Below are the code and all the weights of a small trained network. Each question names an input and a class and asks about switching units off, where a switched-off unit gives its printed mean instead of its output.

import numpy as np


def w(rows, s, z=0):
    codes = np.array(rows[::2]) - 128.0
    scale = np.full(codes.shape[1], s)
    scale[-1] = z or s
    return codes * scale


def norm(h):
    return h / np.sqrt((h * h).mean(-1, keepdims=True) + 1e-5)


def f(y):
    return y / 2 * (1 + np.tanh(0.7978845608 * (y + 0.044715 * y**3)))


def log_softmax(a):
    a = a - a.max(-1, keepdims=True)
    return a - np.log(np.exp(a).sum(-1, keepdims=True))


def net(x, mask):
    res = np.array(x, float).reshape(1, 5) / 4 @ E
    u = 0
    for l in range(3):
        y = f(norm(res) @ A[l][:, :-1].T + A[l][:, -1])
        res = res + np.where(mask[u : u + 6], y, B[l][:, -1]) @ B[l][:, :-1]
        u += 6
    return log_softmax(norm(res)[-1] @ U[:, :-1].T + U[:, -1])


A, B = {}, {}
E = w([
[195,135,142,113,84,182,38,228],'x0',
[126,41,41,39,75,182,113,122],'x1',
[185,69,159,127,135,83,57,38],'x2',
[139,96,251,68,202,57,140,105],'x3',
[136,175,183,200,127,142,121,39],'x4',
],0.003)
A[0] = w([
[160,43,191,78,164,144,23,116,20],'0.n0',
[58,125,140,172,194,123,155,204,2],'0.n1',
[149,122,2,127,13,198,122,215,14],'0.n2',
[114,113,107,144,216,81,177,41,61],'0.n3',
[188,136,118,193,82,168,123,198,86],'0.n4',
[160,164,171,100,169,100,177,207,244],'0.n5',
],0.0037,0.00058)
B[0] = w([
[234,138,116,14,29,4,161,54,182],'0.n0',
[152,159,197,80,164,116,112,148,143],'0.n1',
[56,129,20,182,156,146,32,113,253],'0.n2',
[70,114,112,226,25,106,77,169,184],'0.n3',
[59,208,121,122,192,149,99,71,166],'0.n4',
[160,178,182,131,173,169,80,88,169],'0.n5',
],0.0035,0.0031)
A[1] = w([
[150,115,145,150,35,114,116,99,7],'1.n0',
[125,2,28,18,129,85,195,140,147],'1.n1',
[201,191,141,210,148,207,117,128,214],'1.n2',
[92,172,109,140,94,97,136,123,175],'1.n3',
[67,150,50,201,81,135,135,41,205],'1.n4',
[122,150,194,124,128,124,114,137,175],'1.n5',
],0.0045,0.0014)
B[1] = w([
[114,130,191,133,115,133,128,131,130],'1.n0',
[54,111,158,224,127,254,72,111,213],'1.n1',
[83,116,59,71,137,164,115,196,195],'1.n2',
[86,126,131,86,124,92,59,118,159],'1.n3',
[125,57,141,87,150,165,86,104,255],'1.n4',
[149,101,57,94,119,86,171,122,156],'1.n5',
],0.0055,0.0035)
A[2] = w([
[163,58,198,183,97,113,110,3,252],'2.n0',
[50,159,118,133,195,105,187,137,102],'2.n1',
[98,59,189,160,227,50,194,124,240],'2.n2',
[86,130,154,223,157,65,166,95,142],'2.n3',
[221,68,172,97,119,53,136,90,117],'2.n4',
[121,83,28,173,145,131,175,58,90],'2.n5',
],0.0052,0.0013)
B[2] = w([
[115,143,125,93,203,203,195,201,253],'2.n0',
[212,107,123,159,104,46,111,93,162],'2.n1',
[134,65,121,141,83,162,103,88,203],'2.n2',
[157,146,73,68,28,118,100,145,167],'2.n3',
[255,33,206,35,161,141,167,146,183],'2.n4',
[127,116,191,158,146,244,127,240,160],'2.n5',
],0.0048)
U = w([
[221,76,203,71,167,127,187,109,150],'0',
[157,140,102,160,54,6,121,85,74],'1',
[51,101,72,160,139,255,81,135,254],'2',
[126,241,97,152,200,78,120,180,7],'3',
],0.0087,0.0021)

Each question gives the input, the list of numbers given to net, and the class t.
The units are the neurons (one row each of A and B). Each row of codes is followed by its name. A weight is (code - 128) times the scale printed after its matrix; where a second scale follows, it is the last column's (A, B and U).
mask holds one flag per neuron, layer by layer. A switched-off neuron (its flag False) gives its mean, the last column of its row in B, instead of its output. The means were averaged over made-up inputs and are rounded, as every weight is.
A unit's drop is (log p(t) with every unit on - log p(t) with that unit switched off) / (log p(t) with every unit on - log p(t) with every unit switched off).
The circuit of an input: a set's keep is (log p(t) with only the set's units on - log p(t) with every unit switched off) / (log p(t) with every unit on - log p(t) with every unit switched off). Starting from the 12 units with the biggest drops (on a tie, the unit counted first), units are removed one at a time, each time the one whose removal leaves the highest keep (on an exact tie, the one counted first), for as long as the keep stays at least 0.8.
units of the circuit, in order: the units of the circuit, biggest drop first
unit that matters most: the unit with the biggest drop
top k neurons: the k neurons with the biggest drops, biggest first
top k neurons in layer l: the k neurons of layer l with the biggest drops, biggest first
drop when u is switched off: that unit's drop, to one decimal
input [-5,3,-8,8,1], class 1: unit that matters most	1.n4
input [8,2,2,0,4], class 0: top 3 neurons	0.n0; 1.n1; 0.n3
input [0,-6,-8,-6,-4], class 3: units of the circuit, in order	1.n1; 2.n2
input [1,-3,0,-1,6], class 3: units of the circuit, in order	2.n2; 1.n1
input [-5,-6,-8,4,-8], class 1: top 2 neurons	2.n0; 2.n1
input [1,-5,3,-4,-7], class 3: units of the circuit, in order	1.n1; 2.n2
input [-5,-2,-8,-1,1], class 1: units of the circuit, in order	2.n1; 2.n0
input [8,-8,3,-3,-4], class 3: top 3 neurons	1.n1; 1.n4; 2.n2
input [2,-5,-6,-4,-4], class 3: top 3 neurons	1.n1; 2.n2; 0.n1
input [4,-6,5,-7,-8], class 3: top 2 neurons in layer 0	0.n3; 0.n4
input [2,-1,-6,1,8], class 3: top 2 neurons in layer 2	2.n2; 2.n1
input [-2,-4,-8,4,-6], class 1: drop when 1.n4 is switched off	0.3
input [0,0,-6,4,-2], class 0: drop when 0.n1 is switched off	0.2
input [-6,-5,-3,5,7], class 1: unit that matters most	2.n3
input [-8,6,1,6,-4], class 2: drop when 1.n1 is switched off	1.9
input [6,0,-8,5,2], class 3: drop when 0.n2 is switched off	0.0
